Below are the code and all the weights of a small trained network. Each question names an input and a class and asks about switching units off, where a switched-off unit gives its printed mean instead of its output.

import numpy as np


def w(rows, s, z=0):
    codes = np.array(rows[::2]) - 128.0
    scale = np.full(codes.shape[1], s)
    scale[-1] = z or s
    return codes * scale


def f(y):
    return np.maximum(y, 0)


def log_softmax(a):
    a = a - a.max(-1, keepdims=True)
    return a - np.log(np.exp(a).sum(-1, keepdims=True))


def net(x, mask):
    res = np.array(x, float).reshape(1, 8) / 4 @ E
    y = f(res @ A[0][:, :-1].T + A[0][:, -1])
    res = res + np.where(mask, y, B[0][:, -1]) @ B[0][:, :-1]
    return log_softmax(res[-1] @ U[:, :-1].T + U[:, -1])


A, B = {}, {}
E = w([
[132,178,227,90,75,53],'x0',
[65,64,94,109,150,29],'x1',
[147,75,242,183,222,150],'x2',
[69,69,166,1,119,223],'x3',
[131,130,125,124,131,126],'x4',
[156,135,120,92,161,123],'x5',
[131,131,127,123,131,130],'x6',
[196,45,137,138,62,114],'x7',
],0.0065)
A[0] = w([
[110,155,71,73,73,143,121],'N1',
[108,110,145,73,106,180,3],'N2',
[130,160,76,91,89,133,35],'N3',
[107,148,155,110,105,107,87],'N4',
[126,188,225,106,77,78,48],'N5',
[162,143,108,162,162,108,63],'N6',
[174,85,149,162,25,161,156],'N7',
[128,160,84,116,70,135,39],'N8',
[135,186,136,105,179,142,152],'N9',
[123,93,221,161,182,156,49],'N10',
[141,78,101,105,118,79,161],'N11',
[52,83,170,77,96,179,102],'N12',
[38,79,158,158,133,82,163],'N13',
[122,106,62,199,138,172,107],'N14',
[188,199,175,171,68,248,28],'N15',
[16,204,139,177,102,160,163],'N16',
[158,166,107,214,116,82,2],'N17',
[118,92,70,137,138,201,74],'N18',
[192,147,136,95,151,136,238],'N19',
],0.013,0.0068)
B[0] = w([
[123,138,121,215,115,149,242],'N1',
[116,122,201,110,105,33,174],'N2',
[72,86,163,203,135,130,178],'N3',
[96,128,127,115,106,171,160],'N4',
[95,105,139,43,60,234,225],'N5',
[91,140,180,105,117,115,174],'N6',
[184,127,153,137,252,162,241],'N7',
[88,88,168,181,127,152,176],'N8',
[179,98,140,134,179,128,200],'N9',
[93,102,154,238,105,164,225],'N10',
[141,138,88,121,186,126,223],'N11',
[143,182,158,107,111,54,253],'N12',
[131,165,36,143,132,113,243],'N13',
[125,151,132,68,64,213,219],'N14',
[53,140,11,120,127,46,237],'N15',
[212,94,129,124,211,125,235],'N16',
[113,136,220,112,89,16,210],'N17',
[128,127,167,66,96,155,198],'N18',
[217,133,78,142,87,117,247],'N19',
],0.02,0.0066)
U = w([
[90,207,226,110,73,35,24],'0',
[55,124,147,253,90,162,25],'1',
[50,150,1,112,115,74,123],'2',
[76,129,150,27,63,211,102],'3',
[161,185,121,150,108,135,250],'4',
[154,158,116,140,112,125,254],'5',
[155,181,123,149,115,134,244],'6',
[167,114,146,121,209,138,18],'7',
],0.0072,0.0057)

Each question gives the input, the list of numbers given to net, and the class t.
The units are the neurons (one row each of A and B). Each row of codes is followed by its name. A weight is (code - 128) times the scale printed after its matrix; where a second scale follows, it is the last column's (A, B and U).
mask holds one flag per neuron, in row order. A switched-off neuron (its flag False) gives its mean, the last column of its row in B, instead of its output. The means were averaged over made-up inputs and are rounded, as every weight is.
A unit's drop is (log p(t) with every unit on - log p(t) with that unit switched off) / (log p(t) with every unit on - log p(t) with every unit switched off).
The circuit of an input: a set's keep is (log p(t) with only the set's units on - log p(t) with every unit switched off) / (log p(t) with every unit on - log p(t) with every unit switched off). Starting from the 12 units with the biggest drops (on a tie, the unit counted first), units are removed one at a time, each time the one whose removal leaves the highest keep (on an exact tie, the one counted first), for as long as the keep stays at least 0.8.
units of the circuit, in order: the units of the circuit, biggest drop first
unit that matters most: the unit with the biggest drop
k most important neurons: the k neurons with the biggest drops, biggest first
drop of u: that unit's drop, to one decimal
input [6,5,3,-8,6,6,-5,8], class 0: unit that matters most : N17
input [-8,-4,5,5,-3,8,-1,2], class 3: 2 most important neurons : [N18, N14]
input [-6,7,8,6,-8,1,-3,5], class 1: 4 most important neurons : [N10, N15, N16, N19]
input [4,2,8,7,-5,7,-2,-2], class 1: 3 most important neurons : [N10, N17, N18]
input [3,-7,8,6,7,-4,2,3], class 1: 2 most important neurons : [N10, N13]
input [-8,-4,8,-5,3,-6,1,8], class 1: 3 most important neurons : [N10, N5, N16]
input [-7,-4,8,6,1,8,-8,7], class 1: 2 most important neurons : [N10, N16]
input [-8,-8,-7,8,2,-1,0,8], class 0: 2 most important neurons : [N2, N12]
input [-7,-8,-5,1,3,-6,-8,-3], class 2: 2 most important neurons : [N15, N5]
input [-8,6,-6,7,3,8,-8,5], class 3: 2 most important neurons : [N18, N17]
input [6,4,5,-4,-6,1,-6,-8], class 7: 2 most important neurons : [N16, N9]
input [3,3,0,5,-1,0,-1,6], class 7: 2 most important neurons : [N7, N15]
input [-4,7,-6,-2,4,2,2,8], class 7: units of the circuit, in order : [N15, N11]
input [3,3,5,8,-4,-6,2,6], class 0: units of the circuit, in order : [N12]
input [-7,1,-5,3,-5,7,-6,-4], class 3: 2 most important neurons : [N18, N14]
input [7,-3,3,-5,3,-7,-7,7], class 3: 2 most important neurons : [N5, N16]
input [-5,1,3,8,4,-3,4,6], class 0: 2 most important neurons : [N12, N2]
input [-6,4,2,-5,-1,2,1,2], class 3: 2 most important neurons : [N14, N15]
input [-5,-4,7,0,3,-4,-4,-3], class 1: drop of N1 : -0.1
input [1,-8,3,-1,6,5,1,0], class 2: drop of N15 : 1.2
input [7,-8,2,-4,8,8,-4,-4], class 2: drop of N9 : 0.0
input [-2,-3,-3,-7,-5,5,2,1], class 0: drop of N17 : 0.7
input [-6,-4,-2,8,1,3,-6,6], class 0: unit that matters most : N2
